Below are the code and all the weights of a small trained network. Each question names an input and a target symbol and asks about switching units off, where a switched-off unit gives its printed mean instead of its output.

import numpy as np


def w(rows, s, z=0):
    codes = np.array(rows[::2]) - 128.0
    scale = np.full(codes.shape[1], s)
    scale[-1] = z or s
    return codes * scale


def norm(h):
    return h / np.sqrt((h * h).mean(-1, keepdims=True) + 1e-5)


def f(y):
    return np.maximum(y, 0)


def softmax(a):
    e = np.exp(a - a.max(-1, keepdims=True))
    return e / e.sum(-1, keepdims=True)


def log_softmax(a):
    a = a - a.max(-1, keepdims=True)
    return a - np.log(np.exp(a).sum(-1, keepdims=True))


def net(x, mask):
    ids = ['Λαηθστω'.index(c) for c in x.split()]
    T = len(ids)
    res = E[ids] + P[:T]
    r = norm(res)
    for j in range(3):
        rows = slice(2 * j, 2 * j + 2)
        q, k, v = (r @ M[0][rows].T for M in (Q, K, V))
        z = softmax(np.where(np.tri(T) > 0, q @ k.T / 2**0.5, -1e9)) @ v
        o = O[0][rows]
        res = res + np.where(mask[j], z, o[:, -1]) @ o[:, :-1]
    y = f(norm(res) @ A[0][:, :-1].T + A[0][:, -1])
    res = res + np.where(mask[3:7], y, B[0][:, -1]) @ B[0][:, :-1]
    return log_softmax(norm(res)[-1] @ U[:, :-1].T + U[:, -1])


Q, K, V, O, A, B = {}, {}, {}, {}, {}, {}
E = w([
[131,170,151,224,99,170,88,152,205,102],'Λ',
[99,141,139,152,2,115,36,98,231,168],'α',
[124,115,171,45,94,167,43,91,208,148],'η',
[120,190,149,156,171,94,162,26,206,129],'θ',
[225,77,140,120,179,97,214,167,82,81],'σ',
[143,171,139,164,79,212,213,116,62,155],'τ',
[112,61,89,47,138,163,120,84,62,140],'ω',
],0.012)
P = w([
[55,167,221,132,105,90,85,130,92,48],'0',
[137,247,115,99,152,117,87,173,118,141],'1',
[208,131,153,179,153,124,27,49,110,152],'2',
[106,90,147,148,80,133,134,72,148,40],'3',
[163,174,60,107,135,151,157,163,180,140],'4',
[206,61,129,194,195,152,76,131,162,248],'5',
[90,78,128,144,101,149,165,114,181,138],'6',
],0.014)
Q[0] = w([
[112,44,132,128,79,158,203,75,159,58],'h0',
[132,46,190,179,124,135,116,84,111,172],'h0',
[178,93,125,118,163,174,146,180,25,99],'h1',
[143,183,115,252,100,165,161,151,115,106],'h1',
[214,197,56,107,131,138,87,135,135,133],'h2',
[140,44,102,140,111,169,175,81,192,116],'h2',
],0.048)
K[0] = w([
[138,56,70,86,157,155,144,118,153,216],'h0',
[97,115,101,118,120,93,195,183,182,101],'h0',
[164,97,112,120,154,174,162,169,22,95],'h1',
[144,186,137,253,97,156,167,154,123,121],'h1',
[177,122,167,163,127,75,51,137,168,111],'h2',
[163,89,73,157,157,169,163,125,170,180],'h2',
],0.05)
V[0] = w([
[202,202,250,172,99,133,194,130,159,112],'h0',
[127,130,91,150,40,56,177,122,79,193],'h0',
[143,79,204,173,154,141,124,132,107,172],'h1',
[87,208,142,90,84,113,157,131,123,28],'h1',
[146,109,80,145,130,29,182,121,98,153],'h2',
[80,196,154,155,230,23,139,12,185,84],'h2',
],0.024)
O[0] = w([
[212,176,99,179,80,239,243,121,149,108,254],'h0',
[69,97,54,141,71,50,155,117,159,135,50],'h0',
[81,145,118,97,87,67,75,38,108,146,110],'h1',
[120,18,54,121,185,156,127,220,103,101,185],'h1',
[100,166,69,190,179,193,95,115,123,57,22],'h2',
[101,223,174,145,101,69,85,1,183,174,197],'h2',
],0.0088,0.018)
A[0] = w([
[39,252,80,53,161,169,136,162,148,1,2],'n0',
[180,157,86,144,160,125,103,86,153,200,67],'n1',
[167,185,102,85,128,135,145,150,165,169,51],'n2',
[163,243,39,84,127,124,142,158,153,138,55],'n3',
],0.037,0.0084)
B[0] = w([
[251,147,58,56,110,25,69,105,154,31,151],'n0',
[142,92,66,99,126,203,143,110,91,143,229],'n1',
[115,127,99,190,149,79,118,158,113,90,251],'n2',
[91,114,172,50,113,121,100,103,144,160,223],'n3',
],0.029,0.02)
U = w([
[176,31,53,68,91,218,176,191,65,108,2],'Λ',
[2,41,125,140,103,117,84,101,43,26,133],'α',
[150,156,110,245,147,104,131,146,91,133,181],'η',
[85,175,138,145,84,164,116,60,89,151,216],'θ',
[190,140,86,68,93,92,104,133,150,55,85],'σ',
[87,120,128,100,41,89,202,162,212,146,124],'τ',
[184,215,203,97,179,139,114,216,175,233,162],'ω',
],0.0077,0.0078)

Each question gives the input, a string of symbols that net reads in full, and the target symbol t.
The units are the heads (2 rows each of Q, K, V and O) and the neurons (one row each of A and B). Each row of codes is followed by its name. A weight is (code - 128) times the scale printed after its matrix; where a second scale follows, it is the last column's (O, A, B and U).
mask holds one flag per unit, heads first, then neurons. A switched-off unit (its flag False) gives its mean, the last column of its rows in O or B, instead of its output. The means were averaged over made-up inputs and are rounded, as every weight is.
A unit's drop is (log p(t) with every unit on - log p(t) with that unit switched off) / (log p(t) with every unit on - log p(t) with every unit switched off).
The circuit of an input: a set's keep is (log p(t) with only the set's units on - log p(t) with every unit switched off) / (log p(t) with every unit on - log p(t) with every unit switched off). Starting from all 7 units, units are removed one at a time, each time the one whose removal leaves the highest keep (on an exact tie, the one counted first), for as long as the keep stays at least 0.8.
units of the circuit, in order: the units of the circuit, biggest drop first
unit that matters most: the unit with the biggest drop
k most important neurons: the k neurons with the biggest drops, biggest first
which heads matter: for each layer, one digit per head in row order, 1 if its drop is at least 0.15 and else 0, layers parted by /
drop of u: that unit's drop, to one decimal
input ω ω η Λ, target α: most important neuron : (n1)
input σ η α α θ, target α: units of the circuit, in order : (n2; n3)
input ω η ω Λ σ, target ω: which heads matter : 100
input τ Λ α α α Λ η, target ω: 2 most important neurons : (n1; n2)
input Λ Λ τ, target θ: which heads matter : 010
input σ ω Λ θ, target α: which heads matter : 100
input α τ α θ α, target α: which heads matter : 000
input ω σ α Λ α α, target η: which heads matter : 001
input Λ ω τ τ ω, target τ: which heads matter : 100
input Λ η α Λ η σ α, target σ: which heads matter : 001
input α θ σ α τ, target σ: units of the circuit, in order : (h2; n0)
input Λ Λ η Λ, target ω: units of the circuit, in order : (h0; n1; n2)
input Λ η Λ η, target ω: which heads matter : 110
input Λ α ω τ ω, target ω: unit that matters most : h0
input τ ω Λ τ, target α: which heads matter : 100
input η θ α τ η α α, target ω: which heads matter : 101
input θ Λ Λ α ω τ α, target α: which heads matter : 101
input Λ Λ τ Λ τ, target τ: 2 most important neurons : (n3; n2)
input η θ η θ, target θ: which heads matter : 001
input Λ Λ τ Λ Λ α Λ, target τ: 2 most important neurons : (n1; n2)
input Λ Λ τ θ Λ, target τ: 2 most important neurons : (n3; n2)
input σ α α σ ω α, target η: 3 most important neurons : (n1; n3; n0)
input τ σ ω τ, target α: 2 most important neurons : (n1; n0)
input Λ η η Λ σ, target η: unit that matters most : n2
input Λ Λ σ θ ω α Λ, target α: drop of h0 : 1.2
input Λ α θ ω η θ σ, target σ: drop of h2 : 1.3
input Λ Λ η ω ω, target η: most important neuron : (n2)
